Here is a tiny trained network, its code and every weight. The questions are about switching its units off for an input and a class, where a switched-off unit gives its printed mean instead of its output.

import numpy as np


def w(rows, s, z=0):
    codes = np.array(rows[::2]) - 128.0
    scale = np.full(codes.shape[1], s)
    scale[-1] = z or s
    return codes * scale


def f(y):
    return np.maximum(y, 0)


def log_softmax(a):
    a = a - a.max(-1, keepdims=True)
    return a - np.log(np.exp(a).sum(-1, keepdims=True))


def net(x, mask):
    res = np.array(x, float).reshape(1, 7) / 4 @ E
    y = f(res @ A[0][:, :-1].T + A[0][:, -1])
    res = res + np.where(mask, y, B[0][:, -1]) @ B[0][:, :-1]
    return log_softmax(res[-1] @ U[:, :-1].T + U[:, -1])


A, B = {}, {}
E = w([
[84,29,68,97,106,255,83],'x0',
[122,129,131,134,139,132,129],'x1',
[140,126,117,123,110,122,129],'x2',
[124,129,129,134,137,131,126],'x3',
[1,109,109,180,43,78,181],'x4',
[71,199,27,12,197,100,164],'x5',
[131,117,131,121,127,121,135],'x6',
],0.0098)
A[0] = w([
[19,114,106,181,70,86,186,63],'N0',
[81,112,100,161,114,109,137,38],'N1',
[137,124,143,124,153,138,135,61],'N2',
[144,183,150,127,127,77,149,52],'N3',
[184,95,204,215,85,138,107,137],'N4',
[178,82,203,211,91,147,106,110],'N5',
[172,91,176,164,118,127,107,68],'N6',
[126,145,112,166,146,124,97,42],'N7',
[174,187,161,163,156,22,147,35],'N8',
[87,18,43,95,111,237,82,83],'N9',
[21,106,122,160,62,78,138,42],'N10',
[231,132,131,71,182,165,55,14],'N11',
[172,98,207,202,81,140,110,131],'N12',
[79,205,29,27,195,94,163,104],'N13',
[107,203,74,10,161,112,188,77],'N14',
[106,73,92,116,111,200,123,2],'N15',
[155,126,179,183,95,143,121,59],'N16',
[181,217,187,165,149,1,185,75],'N17',
[249,131,143,99,209,148,76,53],'N18',
[151,53,89,121,155,188,107,63],'N19',
[22,86,122,155,77,72,147,63],'N20',
[214,137,156,77,187,162,76,42],'N21',
],0.0083,0.0039)
B[0] = w([
[227,173,138,183,150,95,201,228],'N0',
[167,159,127,158,103,99,142,159],'N1',
[148,114,136,132,111,128,133,133],'N2',
[78,127,166,100,92,179,114,173],'N3',
[105,36,39,108,174,119,111,234],'N4',
[116,61,48,111,163,112,84,229],'N5',
[138,94,88,130,143,118,109,179],'N6',
[136,122,130,132,113,144,123,128],'N7',
[48,169,197,48,73,207,102,211],'N8',
[37,207,229,38,34,185,93,248],'N9',
[224,163,152,179,146,79,183,214],'N10',
[170,159,157,189,144,88,179,203],'N11',
[101,69,52,105,207,116,91,226],'N12',
[105,20,1,145,207,105,57,250],'N13',
[129,69,71,122,179,131,95,225],'N14',
[76,160,185,95,104,154,101,178],'N15',
[119,101,78,90,144,143,128,178],'N16',
[49,167,210,52,28,208,55,252],'N17',
[208,189,177,213,155,66,214,214],'N18',
[122,157,164,92,79,132,122,183],'N19',
[178,177,152,185,175,93,199,215],'N20',
[189,176,135,220,113,78,213,198],'N21',
],0.0074,0.012)
U = w([
[109,23,12,112,177,82,68,255],'0',
[57,186,254,40,33,130,80,203],'1',
[213,190,177,232,147,53,242,13],'2',
],0.0081,0.0006)

Each question gives the input, the list of numbers given to net, and the class t.
The units are the neurons (one row each of A and B). Each row of codes is followed by its name. A weight is (code - 128) times the scale printed after its matrix; where a second scale follows, it is the last column's (A, B and U).
mask holds one flag per neuron, in row order. A switched-off neuron (its flag False) gives its mean, the last column of its row in B, instead of its output. The means were averaged over made-up inputs and are rounded, as every weight is.
A unit's drop is (log p(t) with every unit on - log p(t) with that unit switched off) / (log p(t) with every unit on - log p(t) with every unit switched off).
The circuit of an input: a set's keep is (log p(t) with only the set's units on - log p(t) with every unit switched off) / (log p(t) with every unit on - log p(t) with every unit switched off). Starting from the 12 units with the biggest drops (on a tie, the unit counted first), units are removed one at a time, each time the one whose removal leaves the highest keep (on an exact tie, the one counted first), for as long as the keep stays at least 0.8.
units of the circuit, in order: the units of the circuit, biggest drop first
top k neurons: the k neurons with the biggest drops, biggest first
drop of u: that unit's drop, to one decimal
input [-3,-2,1,-2,-5,-6,6], class 0: units of the circuit, in order : [N4]
input [-3,-8,2,6,3,-3,-1], class 0: top 2 neurons : [N9; N18]
input [1,7,-6,6,-6,-8,1], class 0: top 2 neurons : [N4; N5]
input [-8,5,4,-8,5,-8,-4], class 0: top 2 neurons : [N4; N12]
input [-8,4,-8,2,7,3,4], class 1: top 2 neurons : [N17; N8]
input [8,3,7,8,-8,-7,6], class 1: top 3 neurons : [N9; N13; N19]
input [0,-4,5,-8,7,-8,3], class 0: top 3 neurons : [N4; N12; N5]
input [-7,7,2,8,7,-6,8], class 1: top 4 neurons : [N17; N8; N13; N18]
input [0,8,4,5,8,-8,2], class 0: top 4 neurons : [N4; N12; N5; N18]
input [5,0,3,2,4,4,-6], class 1: top 2 neurons : [N9; N4]
input [6,1,-8,5,7,4,1], class 2: top 2 neurons : [N0; N17]
input [5,8,-5,0,6,-5,4], class 2: drop of N8 : 0.1
input [-6,1,3,5,-1,-7,-1], class 0: drop of N12 : 0.1
input [6,-4,5,7,5,-3,-3], class 1: units of the circuit, in order : [N9]
input [7,1,4,-4,-3,4,2], class 1: drop of N9 : 0.6
input [7,-6,-7,-5,-2,1,-2], class 1: drop of N2 : 0.0
